Below are the code and all the weights of a small trained network. Each question names an input and a class and asks about switching units off, where a switched-off unit gives its printed mean instead of its output.

import numpy as np


def w(rows, s, z=0):
    codes = np.array(rows[::2]) - 128.0
    scale = np.full(codes.shape[1], s)
    scale[-1] = z or s
    return codes * scale


def norm(h):
    return h / np.sqrt((h * h).mean(-1, keepdims=True) + 1e-5)


def f(y):
    return np.maximum(y, 0)


def log_softmax(a):
    a = a - a.max(-1, keepdims=True)
    return a - np.log(np.exp(a).sum(-1, keepdims=True))


def net(x, mask):
    res = np.array(x, float).reshape(1, 6) / 4 @ E
    u = 0
    for l in range(3):
        y = f(norm(res) @ A[l][:, :-1].T + A[l][:, -1])
        res = res + np.where(mask[u : u + 7], y, B[l][:, -1]) @ B[l][:, :-1]
        u += 7
    return log_softmax(norm(res)[-1] @ U[:, :-1].T + U[:, -1])


A, B = {}, {}
E = w([
[116,126,75,176,184,2],'x0',
[157,121,153,24,171,98],'x1',
[100,140,69,108,181,169],'x2',
[129,122,129,132,130,134],'x3',
[128,187,167,147,160,130],'x4',
[122,124,131,130,129,127],'x5',
],0.0099)
A[0] = w([
[164,254,144,133,159,125,50],'0.n0',
[153,133,192,132,223,126,59],'0.n1',
[123,143,70,109,152,205,68],'0.n2',
[89,141,90,131,80,112,68],'0.n3',
[114,139,94,12,121,92,69],'0.n4',
[113,16,41,63,39,106,3],'0.n5',
[161,102,167,143,105,99,1],'0.n6',
],0.0096,0.0051)
B[0] = w([
[85,46,159,171,170,169,220],'0.n0',
[127,124,111,173,105,121,195],'0.n1',
[29,148,81,141,151,92,224],'0.n2',
[203,114,94,148,147,127,156],'0.n3',
[222,158,88,162,152,128,251],'0.n4',
[50,2,197,226,224,215,250],'0.n5',
[109,113,120,115,46,101,145],'0.n6',
],0.0084,0.0031)
A[1] = w([
[87,83,142,1,150,78,63],'1.n0',
[181,136,75,175,156,3,143],'1.n1',
[28,165,37,54,144,128,1],'1.n2',
[202,239,163,158,190,170,67],'1.n3',
[129,153,181,78,50,211,92],'1.n4',
[29,232,241,138,159,109,107],'1.n5',
[137,125,132,79,132,204,7],'1.n6',
],0.0085,0.0048)
B[1] = w([
[197,204,171,209,136,142,148],'1.n0',
[64,111,132,59,106,187,253],'1.n1',
[134,148,42,114,150,188,158],'1.n2',
[110,45,154,155,153,135,167],'1.n3',
[41,156,100,84,102,116,207],'1.n4',
[132,1,107,137,145,162,199],'1.n5',
[74,108,163,98,100,127,152],'1.n6',
],0.0099,0.0063)
A[2] = w([
[142,156,60,224,40,119,43],'2.n0',
[203,135,143,59,154,105,194],'2.n1',
[86,111,131,143,164,76,7],'2.n2',
[122,77,189,78,211,140,108],'2.n3',
[139,74,237,130,7,37,133],'2.n4',
[98,117,76,139,153,2,70],'2.n5',
[33,113,69,162,87,161,195],'2.n6',
],0.012,0.0022)
B[2] = w([
[154,170,185,132,172,156,153],'2.n0',
[143,172,196,168,134,117,150],'2.n1',
[107,95,120,103,89,156,154],'2.n2',
[165,131,124,164,94,92,203],'2.n3',
[105,137,51,116,196,132,185],'2.n4',
[106,163,179,97,72,251,156],'2.n5',
[181,133,146,104,124,59,253],'2.n6',
],0.015,0.013)
U = w([
[67,131,178,58,58,181,129],'0',
[106,8,171,189,161,176,110],'1',
[205,192,214,173,159,124,81],'2',
[146,108,130,119,137,95,254],'3',
[102,135,56,129,195,152,108],'4',
[155,103,143,115,129,98,191],'5',
[100,141,110,190,75,89,14],'6',
],0.014,0.0081)

Each question gives the input, the list of numbers given to net, and the class t.
The units are the neurons (one row each of A and B). Each row of codes is followed by its name. A weight is (code - 128) times the scale printed after its matrix; where a second scale follows, it is the last column's (A, B and U).
mask holds one flag per neuron, layer by layer. A switched-off neuron (its flag False) gives its mean, the last column of its row in B, instead of its output. The means were averaged over made-up inputs and are rounded, as every weight is.
A unit's drop is (log p(t) with every unit on - log p(t) with that unit switched off) / (log p(t) with every unit on - log p(t) with every unit switched off).
The circuit of an input: a set's keep is (log p(t) with only the set's units on - log p(t) with every unit switched off) / (log p(t) with every unit on - log p(t) with every unit switched off). Starting from the 12 units with the biggest drops (on a tie, the unit counted first), units are removed one at a time, each time the one whose removal leaves the highest keep (on an exact tie, the one counted first), for as long as the keep stays at least 0.8.
circuit, biggest first: the units of the circuit, biggest drop first
most important unit: the unit with the biggest drop
k most important neurons of layer l: the k neurons of layer l with the biggest drops, biggest first
input [6,8,-7,1,2,3], class 2: circuit, biggest first => [2.n1 1.n0]
input [-3,3,-6,0,1,1], class 4: circuit, biggest first => [2.n4 1.n1]
input [-4,-5,5,4,2,-3], class 2: most important unit => 1.n1
input [-4,3,-8,0,-5,-1], class 4: circuit, biggest first => [2.n4 1.n1]
input [-5,-2,3,-8,3,-3], class 3: circuit, biggest first => [2.n6 2.n5 0.n2]
input [6,3,6,-8,-8,3], class 1: circuit, biggest first => [0.n5 2.n5]
input [5,-6,6,1,2,0], class 2: circuit, biggest first => [2.n6 2.n0 2.n5]
input [-5,-5,8,6,-6,-8], class 4: 3 most important neurons of layer 1 => [1.n2 1.n1 1.n5]
input [6,-5,5,-1,5,3], class 0: circuit, biggest first => [2.n5 0.n5]
input [0,8,6,7,7,7], class 2: 3 most important neurons of layer 2 => [2.n3 2.n1 2.n4]
input [3,8,-1,6,2,-4], class 2: 2 most important neurons of layer 2 => [2.n1 2.n6]
input [2,0,-8,-3,-7,-2], class 4: 2 most important neurons of layer 0 => [0.n6 0.n0]
input [1,6,4,-5,-7,-6], class 1: 2 most important neurons of layer 2 => [2.n6 2.n4]
input [-6,3,-2,5,8,4], class 1: most important unit => 1.n5
input [7,7,1,3,-7,1], class 0: 4 most important neurons of layer 2 => [2.n5 2.n6 2.n2 2.n4]
input [5,-8,0,4,-3,2], class 2: 2 most important neurons of layer 2 => [2.n0 2.n6]
input [4,-5,7,-4,7,2], class 1: 3 most important neurons of layer 1 => [1.n5 1.n4 1.n3]
input [2,8,7,5,-5,2], class 2: 2 most important neurons of layer 2 => [2.n1 2.n4]
input [-5,-1,-6,2,-7,3], class 1: 2 most important neurons of layer 0 => [0.n5 0.n2]
input [6,-8,1,-7,2,8], class 2: circuit, biggest first => [2.n0]
input [0,6,-5,-5,-2,4], class 2: 2 most important neurons of layer 2 => [2.n1 2.n6]
